Here is a tiny trained network, its code and every weight. The questions are about switching its units off for an input and a target symbol, where a switched-off unit gives its printed mean instead of its output.

import numpy as np


def w(rows, s, z=0):
    codes = np.array(rows[::2]) - 128.0
    scale = np.full(codes.shape[1], s)
    scale[-1] = z or s
    return codes * scale


def norm(h):
    return h / np.sqrt((h * h).mean(-1, keepdims=True) + 1e-5)


def f(y):
    return np.maximum(y, 0)


def softmax(a):
    e = np.exp(a - a.max(-1, keepdims=True))
    return e / e.sum(-1, keepdims=True)


def log_softmax(a):
    a = a - a.max(-1, keepdims=True)
    return a - np.log(np.exp(a).sum(-1, keepdims=True))


def net(x, mask):
    ids = ['Ψβεζηλω'.index(c) for c in x.split()]
    T = len(ids)
    res = E[ids] + P[:T]
    r = norm(res)
    for j in range(3):
        rows = slice(2 * j, 2 * j + 2)
        q, k, v = (r @ M[0][rows].T for M in (Q, K, V))
        z = softmax(np.where(np.tri(T) > 0, q @ k.T / 2**0.5, -1e9)) @ v
        o = O[0][rows]
        res = res + np.where(mask[j], z, o[:, -1]) @ o[:, :-1]
    y = f(norm(res) @ A[0][:, :-1].T + A[0][:, -1])
    res = res + np.where(mask[3:7], y, B[0][:, -1]) @ B[0][:, :-1]
    return log_softmax(norm(res)[-1] @ U[:, :-1].T + U[:, -1])


Q, K, V, O, A, B = {}, {}, {}, {}, {}, {}
E = w([
[4,53,86,151,86,150,118,144,80,191],'Ψ',
[92,167,132,152,13,69,167,153,150,104],'β',
[176,73,58,102,61,108,196,184,144,46],'ε',
[173,84,117,85,82,180,114,90,217,109],'ζ',
[116,103,51,213,137,140,120,118,186,135],'η',
[92,200,89,102,105,209,121,145,128,143],'λ',
[10,102,151,164,151,213,59,130,92,104],'ω',
],0.016)
P = w([
[67,117,127,190,91,183,221,128,224,113],'0',
[120,158,78,127,74,125,117,66,141,71],'1',
[180,124,119,189,62,138,76,161,102,148],'2',
[105,125,156,167,151,137,164,214,219,124],'3',
[160,150,111,95,161,120,111,61,103,72],'4',
[138,128,112,139,64,99,32,184,113,153],'5',
[46,121,150,125,159,195,156,248,233,129],'6',
],0.016)
Q[0] = w([
[142,124,195,114,201,87,216,109,130,155],'head 1',
[110,123,150,140,142,157,151,238,196,142],'head 1',
[119,156,124,95,169,111,132,199,236,162],'head 2',
[176,95,155,153,106,115,47,178,74,150],'head 2',
[143,124,178,135,152,142,99,254,182,153],'head 3',
[113,127,55,148,62,145,69,109,103,82],'head 3',
],0.045)
K[0] = w([
[247,123,114,101,41,161,193,78,205,71],'head 1',
[128,95,125,27,174,60,161,3,81,98],'head 1',
[80,113,142,91,164,94,170,12,55,71],'head 2',
[34,23,95,95,63,129,76,189,149,155],'head 2',
[14,81,157,100,19,63,171,83,126,145],'head 3',
[99,81,152,96,195,138,44,206,89,125],'head 3',
],0.033)
V[0] = w([
[118,125,52,176,154,59,200,164,70,112],'head 1',
[168,1,147,88,98,114,142,138,139,74],'head 1',
[84,111,93,83,135,157,136,169,59,117],'head 2',
[105,105,142,157,151,183,35,108,160,105],'head 2',
[148,127,38,201,156,132,167,168,102,78],'head 3',
[170,90,84,48,95,137,174,146,140,138],'head 3',
],0.031)
O[0] = w([
[122,135,165,155,100,177,218,51,181,159,149],'head 1',
[163,118,145,201,124,63,46,102,177,181,69],'head 1',
[128,77,161,84,151,58,163,85,94,163,207],'head 2',
[143,138,151,162,143,100,72,58,254,111,247],'head 2',
[110,86,151,62,181,58,106,165,85,135,241],'head 3',
[127,124,41,80,158,155,175,139,147,96,77],'head 3',
],0.012,0.015)
A[0] = w([
[135,174,114,157,114,158,141,162,90,170,64],'neuron 1',
[222,156,100,150,97,125,3,84,22,125,90],'neuron 2',
[184,110,79,135,84,96,108,94,84,205,3],'neuron 3',
[148,162,100,110,134,123,81,81,76,93,59],'neuron 4',
],0.054,0.0078)
B[0] = w([
[99,157,118,175,89,88,137,119,127,124,159],'neuron 1',
[190,1,144,206,146,164,123,85,106,90,253],'neuron 2',
[157,104,82,98,29,157,123,153,134,170,210],'neuron 3',
[103,92,151,146,128,115,143,71,166,180,171],'neuron 4',
],0.048,0.018)
U = w([
[143,99,138,96,81,139,96,136,113,152,100],'Ψ',
[107,157,130,172,122,80,132,113,68,92,139],'β',
[138,145,134,90,196,148,135,148,44,102,254],'ε',
[128,129,123,173,181,191,171,166,190,119,103],'ζ',
[118,138,144,85,144,73,2,92,96,74,147],'η',
[116,100,157,109,156,104,195,46,125,157,16],'λ',
[174,87,174,166,153,166,119,99,53,85,167],'ω',
],0.0081,0.0047)

Each question gives the input, a string of symbols that net reads in full, and the target symbol t.
The units are the heads (2 rows each of Q, K, V and O) and the neurons (one row each of A and B). Each row of codes is followed by its name. A weight is (code - 128) times the scale printed after its matrix; where a second scale follows, it is the last column's (O, A, B and U).
mask holds one flag per unit, heads first, then neurons. A switched-off unit (its flag False) gives its mean, the last column of its rows in O or B, instead of its output. The means were averaged over made-up inputs and are rounded, as every weight is.
A unit's drop is (log p(t) with every unit on - log p(t) with that unit switched off) / (log p(t) with every unit on - log p(t) with every unit switched off).
The circuit of an input: a set's keep is (log p(t) with only the set's units on - log p(t) with every unit switched off) / (log p(t) with every unit on - log p(t) with every unit switched off). Starting from all 7 units, units are removed one at a time, each time the one whose removal leaves the highest keep (on an exact tie, the one counted first), for as long as the keep stays at least 0.8.
units of the circuit, in order: the units of the circuit, biggest drop first
most important unit: the unit with the biggest drop
k most important neurons: the k neurons with the biggest drops, biggest first
heads that matter: for each layer, one digit per head in row order, 1 if its drop is at least 0.15 and else 0, layers parted by /
input Ψ Ψ λ λ ε λ ω, target Ψ: most important unit : head 1
input β β ε β ε, target ε: units of the circuit, in order : head 3; neuron 2; head 2
input Ψ β η ω, target β: heads that matter : 010
input β η λ Ψ, target ζ: heads that matter : 010
input Ψ ε η, target Ψ: 2 most important neurons : neuron 2; neuron 3
input ε λ η β λ ε ω, target ε: units of the circuit, in order : head 1; neuron 2; neuron 3
input Ψ Ψ η β, target λ: units of the circuit, in order : neuron 2; neuron 3; head 2
input ε λ ζ ω, target ε: heads that matter : 000
input η λ η η ζ, target η: heads that matter : 111
input Ψ ζ β λ ε β β, target Ψ: units of the circuit, in order : head 1; neuron 3; head 2
input β η β ζ ε, target ζ: units of the circuit, in order : neuron 2; head 2; head 3
input Ψ Ψ λ, target Ψ: heads that matter : 010
input β ω ε Ψ, target η: heads that matter : 110
input η η ε ε, target ζ: units of the circuit, in order : head 2; neuron 2; neuron 3
input η β ω ζ, target β: 2 most important neurons : neuron 1; neuron 2
input ε ε ζ ζ Ψ Ψ Ψ, target λ: units of the circuit, in order : neuron 2; head 2; neuron 3
input η η η λ, target ζ: most important unit : head 2
input ω η ε β ε ω ζ, target Ψ: units of the circuit, in order : head 1; neuron 3; head 2
input β ζ ζ β ζ η, target η: heads that matter : 101
input ζ β Ψ η Ψ ζ, target Ψ: heads that matter : 000
input ε λ η λ, target ε: heads that matter : 000
input ζ β Ψ ε, target β: units of the circuit, in order : head 2; neuron 1; neuron 2
input η Ψ Ψ Ψ η λ, target Ψ: heads that matter : 000
input ω λ λ ε ε, target λ: 3 most important neurons : neuron 4; neuron 2; neuron 3
input ζ λ η λ β ζ, target ζ: most important unit : head 3
